Below is a small trained network, with its code and all its weights. Each question gives an input and a target symbol and asks what happens when units are switched off, that is, made to give their printed mean instead of their output.

import numpy as np


def w(rows, s, z=0):
    codes = np.array(rows[::2]) - 128.0
    scale = np.full(codes.shape[1], s)
    scale[-1] = z or s
    return codes * scale


def f(y):
    return np.maximum(y, 0)


def softmax(a):
    e = np.exp(a - a.max(-1, keepdims=True))
    return e / e.sum(-1, keepdims=True)


def log_softmax(a):
    a = a - a.max(-1, keepdims=True)
    return a - np.log(np.exp(a).sum(-1, keepdims=True))


def net(x, mask):
    ids = ['ΘΛΞΣβγδεζημ'.index(c) for c in x.split()]
    T = len(ids)
    res = E[ids] + P[:T]
    u = 0
    for l in range(3):
        r = res
        for j in range(2):
            rows = slice(2 * j, 2 * j + 2)
            q, k, v = (r @ M[l][rows].T for M in (Q, K, V))
            z = softmax(np.where(np.tri(T) > 0, q @ k.T / 2**0.5, -1e9)) @ v
            o = O[l][rows]
            res = res + np.where(mask[u + j], z, o[:, -1]) @ o[:, :-1]
        u += 2
        y = f(res @ A[l][:, :-1].T + A[l][:, -1])
        res = res + np.where(mask[u : u + 8], y, B[l][:, -1]) @ B[l][:, :-1]
        u += 8
    return log_softmax(res[-1] @ U[:, :-1].T + U[:, -1])


Q, K, V, O, A, B = {}, {}, {}, {}, {}, {}
E = w([
[110,173,106],'Θ',
[169,93,211],'Λ',
[79,142,3],'Ξ',
[176,117,171],'Σ',
[130,196,138],'β',
[67,118,205],'γ',
[126,194,137],'δ',
[119,93,93],'ε',
[146,169,66],'ζ',
[97,200,114],'η',
[82,69,98],'μ',
],0.021)
P = w([
[182,251,52],'0',
[162,209,134],'1',
[127,205,174],'2',
[97,148,138],'3',
[72,119,154],'4',
[26,99,123],'5',
[53,47,103],'6',
[22,34,105],'7',
[43,32,129],'8',
[52,35,138],'9',
],0.0017)
Q[0] = w([
[8,106,223],'0.h1',
[136,148,143],'0.h1',
[154,103,19],'0.h2',
[145,139,192],'0.h2',
],0.012)
K[0] = w([
[200,128,253],'0.h1',
[136,119,99],'0.h1',
[148,117,159],'0.h2',
[155,143,87],'0.h2',
],0.013)
V[0] = w([
[254,46,162],'0.h1',
[38,192,112],'0.h1',
[154,69,158],'0.h2',
[131,116,172],'0.h2',
],0.0067)
O[0] = w([
[253,110,187,1],'0.h1',
[206,220,131,220],'0.h1',
[51,191,115,18],'0.h2',
[109,99,31,73],'0.h2',
],0.005,0.0018)
A[0] = w([
[111,5,161,2],'0.n1',
[108,141,84,40],'0.n2',
[143,129,82,76],'0.n3',
[144,184,176,55],'0.n4',
[169,158,139,50],'0.n5',
[174,79,111,80],'0.n6',
[226,182,142,96],'0.n7',
[139,160,179,33],'0.n8',
],0.013,0.0055)
B[0] = w([
[141,252,133,253],'0.n1',
[52,174,166,175],'0.n2',
[118,134,164,158],'0.n3',
[100,124,92,173],'0.n4',
[86,136,135,136],'0.n5',
[76,119,80,157],'0.n6',
[118,104,109,191],'0.n7',
[74,114,104,150],'0.n8',
],0.012,0.0045)
Q[1] = w([
[119,163,181],'1.h1',
[209,10,172],'1.h1',
[88,160,125],'1.h2',
[158,68,244],'1.h2',
],0.014)
K[1] = w([
[110,221,170],'1.h1',
[77,95,2],'1.h1',
[135,205,209],'1.h2',
[48,192,6],'1.h2',
],0.0097)
V[1] = w([
[137,136,12],'1.h1',
[59,39,164],'1.h1',
[21,172,228],'1.h2',
[3,108,131],'1.h2',
],0.0062)
O[1] = w([
[155,68,71,81],'1.h1',
[75,90,135,92],'1.h1',
[70,145,254,255],'1.h2',
[198,106,122,201],'1.h2',
],0.0077,0.0053)
A[1] = w([
[210,45,75,3],'1.n1',
[121,138,198,47],'1.n2',
[169,2,66,87],'1.n3',
[206,51,117,142],'1.n4',
[100,18,90,200],'1.n5',
[251,11,213,208],'1.n6',
[131,4,20,61],'1.n7',
[207,85,10,158],'1.n8',
],0.0095,0.005)
B[1] = w([
[93,118,137,136],'1.n1',
[168,94,159,251],'1.n2',
[107,218,254,156],'1.n3',
[186,167,201,159],'1.n4',
[92,16,185,190],'1.n5',
[221,35,134,214],'1.n6',
[35,121,131,160],'1.n7',
[163,139,84,179],'1.n8',
],0.0075,0.0034)
Q[2] = w([
[80,232,121],'2.h1',
[160,105,96],'2.h1',
[62,250,103],'2.h2',
[35,179,209],'2.h2',
],0.013)
K[2] = w([
[54,187,66],'2.h1',
[147,45,102],'2.h1',
[252,159,191],'2.h2',
[120,139,208],'2.h2',
],0.011)
V[2] = w([
[249,125,145],'2.h1',
[128,127,161],'2.h1',
[185,105,118],'2.h2',
[102,147,76],'2.h2',
],0.012)
O[2] = w([
[219,114,193,6],'2.h1',
[158,122,81,129],'2.h1',
[240,134,59,110],'2.h2',
[34,188,2,51],'2.h2',
],0.0074,0.011)
A[2] = w([
[140,80,83,249],'2.n1',
[167,247,171,131],'2.n2',
[97,95,87,52],'2.n3',
[89,108,180,158],'2.n4',
[114,160,155,49],'2.n5',
[123,24,145,176],'2.n6',
[181,104,207,115],'2.n7',
[134,186,166,27],'2.n8',
],0.012)
B[2] = w([
[133,60,115,193],'2.n1',
[157,151,155,236],'2.n2',
[233,80,219,148],'2.n3',
[138,150,86,250],'2.n4',
[156,2,89,150],'2.n5',
[180,167,162,193],'2.n6',
[40,153,50,252],'2.n7',
[82,57,101,151],'2.n8',
],0.0088,0.012)
U = w([
[111,173,106,98],'Θ',
[147,245,168,123],'Λ',
[108,238,96,41],'Ξ',
[112,178,110,98],'Σ',
[113,108,151,156],'β',
[78,148,214,120],'γ',
[95,72,114,155],'δ',
[65,141,72,89],'ε',
[133,171,59,100],'ζ',
[113,176,109,102],'η',
[184,153,137,254],'μ',
],0.012,0.011)

Each question gives the input, a string of symbols that net reads in full, and the target symbol t.
The units are the heads (2 rows each of Q, K, V and O) and the neurons (one row each of A and B). Each row of codes is followed by its name. A weight is (code - 128) times the scale printed after its matrix; where a second scale follows, it is the last column's (O, A, B and U).
mask holds one flag per unit, layer by layer, with each layer's heads first. A switched-off unit (its flag False) gives its mean, the last column of its rows in O or B, instead of its output. The means were averaged over made-up inputs and are rounded, as every weight is.
A unit's drop is (log p(t) with every unit on - log p(t) with that unit switched off) / (log p(t) with every unit on - log p(t) with every unit switched off).
The circuit of an input: a set's keep is (log p(t) with only the set's units on - log p(t) with every unit switched off) / (log p(t) with every unit on - log p(t) with every unit switched off). Starting from the 12 units with the biggest drops (on a tie, the unit counted first), units are removed one at a time, each time the one whose removal leaves the highest keep (on an exact tie, the one counted first), for as long as the keep stays at least 0.8.
units of the circuit, in order: the units of the circuit, biggest drop first
most important unit: the unit with the biggest drop
top k neurons: the k neurons with the biggest drops, biggest first
k most important neurons of layer l: the k neurons of layer l with the biggest drops, biggest first
which heads matter: for each layer, one digit per head in row order, 1 if its drop is at least 0.15 and else 0, layers parted by /
input Θ η Ξ Θ μ η μ β η, target ε: units of the circuit, in order : 2.h1, 0.n2, 0.h1
input μ μ μ ζ Λ μ, target Λ: which heads matter : 10 / 00 / 00
input η μ μ Ξ μ Ξ β, target ε: units of the circuit, in order : 2.h1, 0.n2, 0.h1
input Σ ζ μ β δ, target μ: units of the circuit, in order : 2.h2, 1.n6, 0.h1
input η μ μ η Σ δ μ δ, target μ: units of the circuit, in order : 2.h2, 0.n1, 1.n6
input γ μ μ γ β Σ η, target μ: top neuron : 0.n1
input ζ Ξ β η Λ η ζ, target Λ: which heads matter : 10 / 11 / 01
input μ η ζ, target ζ: units of the circuit, in order : 2.h2, 1.h2, 1.h1
input β μ ζ ζ, target ζ: top 2 neurons : 0.n1, 1.n8
input Ξ Ξ Ξ ζ, target ε: which heads matter : 10 / 00 / 11
input Λ δ μ Σ μ Σ η μ Θ, target μ: 2 most important neurons of layer 1 : 1.n6, 1.n4
input Ξ μ μ Θ, target ε: units of the circuit, in order : 0.h1, 2.h1, 0.n2
input η ζ η γ η δ ζ μ μ μ, target γ: units of the circuit, in order : 1.h2, 2.h2
input ζ Σ μ γ μ Ξ ζ β, target ε: most important unit : 2.h1
input η γ η δ γ ζ ζ, target γ: units of the circuit, in order : 1.h2, 2.h2
input δ μ Ξ η δ, target ε: top 2 neurons : 0.n1, 0.n2
input Ξ Ξ η Ξ Λ, target Λ: which heads matter : 10 / 01 / 10
input Θ ε Σ μ β β μ Σ β Λ, target Λ: units of the circuit, in order : 0.n1, 0.h1
input Λ Λ δ β Ξ Σ μ η ζ η, target μ: which heads matter : 00 / 01 / 01
input η ε Ξ Σ β ε μ δ β, target μ: top 2 neurons : 0.n1, 1.n6
input γ γ ε γ μ, target γ: which heads matter : 00 / 11 / 01
input μ Λ ε ζ η γ Θ, target γ: top 3 neurons : 0.n1, 0.n6, 0.n7
input μ μ ζ η η Λ ζ, target Λ: which heads matter : 10 / 10 / 01
input μ μ Θ η μ δ γ η μ η, target γ: top 2 neurons : 2.n7, 1.n2
input μ ε μ γ δ, target γ: units of the circuit, in order : 2.h2, 1.h2
